Two labels a row:
[ -2   3   2   1   0  -3  11  11  -5   1  -3   1 -23 -13   3   1   8   3
   4 -14  20   1   3  30  15  -9  -3  -2  -1   8   0   6 -62  -7   2  -5
  -8   5   5  -7  -4  -3  12   5   5  18  -2  -8  -2  -3 -11  -8   2  -1
  -5  12  -3  -4  11  -5  15   4  -5  -2  22  -4  -6   0   4   1   2   0
  -2] : tm & C
[ -3  -3  -6  -2  -2   0   6  12 -12   0  -4   7 -25 -13   4   8  10   4
  11 -14  17   4   6  28  19 -13  -5   2  -6   5   0  15 -62  -8  -4  -6
  -2  -9   2  -2  -2   0   5   2   1  13  -1  -7  -4  -1 -14  -4   3   0
  -5   7   1  -2   7  -9  12   5 -17  -5  30  -5  -3   2   3   0   5   3
  -1] : tm & Z
[ -1  -3   2  -7  -1  -2   5   8  -6   5   2   0 -19  -2   3   4  12   1
   1  -8  23   1  17  30  17 -20  -3   0  -1   7  17  13 -62  -4  -8  -8
   1  -3   5   0  -1  -3   5   7  -2  16   0  -9   2  -2 -13  -4   1  -3
  -9   7   2   1   5 -10  13   0 -13   5  20  -7  -4   3   3   3   2   0
  -6] : cf & N
[ -3   0  -7  -5  -6   1   2   5  -8   2   6   8 -27   3 -16   5   9   0
   3 -10  18   3  13  25  18 -14  -1   0 -22   6   0   9 -62 -12  -2  -5
  -4  -2   3   0   8  -5   8   0  -3   9   0  -9   1   3 -20  -6   3  -7
  -8   7  -1  -5   1  -7  11  -4 -24  -4  25  -5  -8   4   3   1   4   5
  -3] : tm & N
[ -1   1   0  -1  -1  -1  10   8 -11   5   0   4 -22  -5   2   3   5   5
   7  -5  14   3   2  23  15  -6  -3  -1   1   6  -2   6 -55  -9  -2  -2
   2  -3   1  10  -2  -3   6   4   4  12   0  -8   4   0 -14  -6  -1   3
  -4   5   0  -1   0  -9   9   2 -11  -5  20  -2 -10   1   3   1   1   3
  -2] : tm & Z
[ -2  -2  -8  -1  -6   3   3   7  -6  -1   5   3 -19   5   0   7   6   3
   3 -10  15  -6  16  26  10  -8  -7  -3  -3   5  -2   7 -58  -7   0  -3
  -4  -1   6  -2  -6   0   9   4  -1  19  -4 -11  -4   5  -5   1  -2  -7
  -8   8   0   0  -1  -6   7  -3 -13 -14  15  -6 -11   4   8  -1   8   3
  -2] : tm & W
[ -2  -3   0   0  -3 -10  -9   9  -5  -3  -2  -2  -8 -14   2   0   6  -4
   7  -6  18   1  11  19  12 -10  -1  -2  -2   4   2   8 -52  -5  -5  -5
   1   0   1   1  -1   2   3   6  -1  11  -3  -9  -3  -5 -10  -3   5  -1
  -4   0  -3  -2   9  -3   8   4  -2   2  17  -6   1   4  -1   0   1   1
  -9] : cf & C
[ -2  -1   0  -9 -10  -6   7   8  -1   1  -1   2 -25  -3   1   9   6   7
   3 -19  19   5  13  31  17  -5  -2   1  -3   4   2  11 -62  -7  -3  -6
 -10  -3   5  -1   2   4   6   8   1  15  -1 -19  -3   0 -17  -4  -4  -4
  -3  34  -3  -3   5  -1  14   3  -9   0  21  -9  -9   1   5  -1  -5  -1
  -5] : tm & W
[ -2  -4   0  -6   0  -2   1   6  -6  -3  -2  -1 -12  -5  -6   4   8   0
   5 -11  20   0  14  31  14 -13  -1   1  -1   7  -3  10 -62  -4  -1  -6
  -2  -3   0  -2  -5   9   4   5  -2  10  -2 -12  -1   2 -17  -2   2  -3
  -9   6  -1  -2   9  -2   9   3  -3   1  10  -4  -6  -3   7 -31  -1   2
  -5] : cf & W
[ -1  -4  -4  -3  -4  -6   7  11  -6   3   1   2 -22  -2   1   4   8  -1
   5 -11  14  -2  11  23  13  -4   0  -3  -2   5   4   5 -57  -8   0  -3
  -2 -10   5  -2   0   2   5   4  -1  13   1 -13   2  -1 -13  -6  -1  -1
  -6  10  -1  -1   3  -3  12  -1 -12 -17  15  -6 -10   5   4  -1   2  12
  -3] : tm & W
[ -8   0  -5  -1  -4  -2   5  11 -10   2  -6   6 -20 -13   2   5   8   0
   0 -15  22   5   8  33  21 -13  -3  -1  -5   5  -3  13 -62 -11   5  -7
   3  -2   1  -3   1   0  14   6   0  17  -1 -11   2   0  -9  -7  -4  -1
  -5   7   0  -2   7  -8  16  -1 -15   4  27  -2  -3   2   5   3   3   2
  -2] : tm & Z
[ -2  10  -2  -4   2  -4   2  -1 -12   5  -8   1  -7  -8  -3   7   9  -1
   9 -10  25   4  17  28  18 -23  -4   6   1  10   8  10 -62  -6   0 -11
   4 -10   2  -4  -4   0   4  10   0  16   0  -8   1 -11  -7  -4   1   0
 -12   0  -2  -1  13  -5  14   3 -11  -5  28  -3  -8  -8   3   3   9  -2
  -9] : cf & Z
[ -4  -4   2  -5   0  -3   3  -1   3   3  -3   2  -7  -6   0  -1  10  -3
   5  -7  21   5  10  20  18 -23  -5   1   1   3   8  10 -61  -3   1 -10
   4  -3   0  -2  -1  -1   0   7  -4  10   2  -3  17  -3 -10  -8   3  -4
  -7   0   0   1  15 -12  10   2  -4  -2  21   0   0  -2   3   0   1   9
   6] : cf & Z
